Below are the code and all the weights of a small trained network. Each question names an input and a class and asks about switching units off, where a switched-off unit gives its printed mean instead of its output.

import numpy as np


def w(rows, s, z=0):
    codes = np.array(rows[::2]) - 128.0
    scale = np.full(codes.shape[1], s)
    scale[-1] = z or s
    return codes * scale


def norm(h):
    return h / np.sqrt((h * h).mean(-1, keepdims=True) + 1e-5)


def f(y):
    return y / 2 * (1 + np.tanh(0.7978845608 * (y + 0.044715 * y**3)))


def log_softmax(a):
    a = a - a.max(-1, keepdims=True)
    return a - np.log(np.exp(a).sum(-1, keepdims=True))


def net(x, mask):
    res = np.array(x, float).reshape(1, 2) / 4 @ E
    u = 0
    for l in range(4):
        y = f(norm(res) @ A[l][:, :-1].T + A[l][:, -1])
        res = res + np.where(mask[u : u + 3], y, B[l][:, -1]) @ B[l][:, :-1]
        u += 3
    return log_softmax(norm(res)[-1] @ U[:, :-1].T + U[:, -1])


A, B = {}, {}
E = w([
[133,96,109,210,149,32,160,195,109,155],'x0',
[169,155,73,137,124,152,171,248,131,231],'x1',
],0.011)
A[0] = w([
[120,127,130,110,122,114,118,177,161,54,5],'L0N0',
[105,121,135,87,143,211,40,2,132,112,155],'L0N1',
[84,76,218,105,115,69,68,25,138,34,34],'L0N2',
],0.0089,0.0021)
B[0] = w([
[123,187,192,89,126,160,128,126,134,95,124],'L0N0',
[180,118,157,154,105,119,142,94,124,106,233],'L0N1',
[147,120,7,103,208,124,136,70,172,42,250],'L0N2',
],0.018,0.014)
A[1] = w([
[181,166,211,118,78,160,109,62,145,99,115],'L1N0',
[94,183,161,8,115,209,113,150,146,126,4],'L1N1',
[112,132,151,131,96,84,143,96,87,116,71],'L1N2',
],0.011,0.0023)
B[1] = w([
[124,88,75,147,70,140,212,93,91,208,252],'L1N0',
[104,120,147,248,184,134,165,145,121,150,191],'L1N1',
[137,100,126,158,127,170,68,114,131,111,112],'L1N2',
],0.017,0.0042)
A[2] = w([
[89,112,154,226,255,97,88,182,82,120,51],'L2N0',
[97,54,234,176,176,19,79,105,93,62,10],'L2N1',
[225,170,127,94,134,205,115,204,141,169,8],'L2N2',
],0.009,0.0012)
B[2] = w([
[54,135,185,151,141,114,68,112,156,73,253],'L2N0',
[216,100,95,74,8,204,129,154,16,140,156],'L2N1',
[132,184,124,70,148,132,94,64,140,127,208],'L2N2',
],0.016,0.0058)
A[3] = w([
[138,17,43,100,3,131,195,142,146,170,7],'L3N0',
[157,41,145,191,75,112,234,122,58,205,4],'L3N1',
[119,120,163,86,212,202,181,66,155,24,107],'L3N2',
],0.0074,0.0016)
B[3] = w([
[2,186,114,123,189,124,62,189,137,121,161],'L3N0',
[150,103,147,169,115,178,133,195,155,240,165],'L3N1',
[180,152,110,117,138,91,161,165,83,51,254],'L3N2',
],0.017,0.0076)
U = w([
[118,67,155,147,18,141,107,154,97,92,14],'0',
[176,84,67,117,146,117,180,86,132,64,250],'1',
[154,171,97,2,130,133,126,137,140,175,69],'2',
[82,140,169,194,180,88,124,150,199,143,191],'3',
[145,75,122,181,85,196,197,125,126,202,49],'4',
],0.02,0.0026)

Each question gives the input, the list of numbers given to net, and the class t.
The units are the neurons (one row each of A and B). Each row of codes is followed by its name. A weight is (code - 128) times the scale printed after its matrix; where a second scale follows, it is the last column's (A, B and U).
mask holds one flag per neuron, layer by layer. A switched-off neuron (its flag False) gives its mean, the last column of its row in B, instead of its output. The means were averaged over made-up inputs and are rounded, as every weight is.
A unit's drop is (log p(t) with every unit on - log p(t) with that unit switched off) / (log p(t) with every unit on - log p(t) with every unit switched off).
The circuit of an input: a set's keep is (log p(t) with only the set's units on - log p(t) with every unit switched off) / (log p(t) with every unit on - log p(t) with every unit switched off). Starting from all 12 units, units are removed one at a time, each time the one whose removal leaves the highest keep (on an exact tie, the one counted first), for as long as the keep stays at least 0.8.
units of the circuit, in order: the units of the circuit, biggest drop first
unit that matters most: the unit with the biggest drop
top k neurons: the k neurons with the biggest drops, biggest first
top k neurons in layer l: the k neurons of layer l with the biggest drops, biggest first
drop when u is switched off: that unit's drop, to one decimal
input [-5,0], class 4: unit that matters most	L1N0
input [-4,5], class 3: units of the circuit, in order	(L1N1 L0N2 L0N1)
input [4,0], class 0: top 4 neurons	(L0N2 L1N0 L2N1 L0N1)
input [-2,6], class 2: units of the circuit, in order	(L2N2 L0N2)
input [3,1], class 3: units of the circuit, in order	(L0N2 L0N1)
input [-6,6], class 3: top 4 neurons	(L1N1 L0N2 L0N1 L2N0)
input [6,-2], class 0: units of the circuit, in order	(L0N2 L2N1)
input [8,3], class 3: top 3 neurons	(L0N1 L0N2 L2N0)
input [-2,3], class 3: top 2 neurons	(L0N2 L1N1)
input [-7,0], class 4: top 2 neurons	(L1N0 L0N2)
input [3,-1], class 0: units of the circuit, in order	(L0N2 L1N0 L0N1 L2N1)
input [7,0], class 0: top 4 neurons	(L0N2 L2N1 L1N0 L2N0)
input [-7,6], class 4: top 2 neurons	(L0N2 L1N0)
input [2,5], class 2: top 2 neurons	(L1N1 L0N2)
input [-1,0], class 4: top 4 neurons	(L0N1 L1N0 L0N2 L3N1)
input [1,7], class 2: units of the circuit, in order	(L0N2 L2N2)
input [-7,1], class 4: units of the circuit, in order	(L1N0 L0N2)
input [-1,1], class 3: top 3 neurons	(L0N2 L3N0 L0N1)
input [3,5], class 2: top 2 neurons in layer 1	(L1N1 L1N0)
input [1,5], class 2: top 3 neurons	(L0N2 L1N1 L2N2)
input [-5,7], class 3: unit that matters most	L1N1
input [-2,8], class 2: top 2 neurons	(L2N2 L0N2)
input [-1,8], class 2: top neuron in layer 0	(L0N2)
input [-8,1], class 4: drop when L1N0 is switched off	0.6
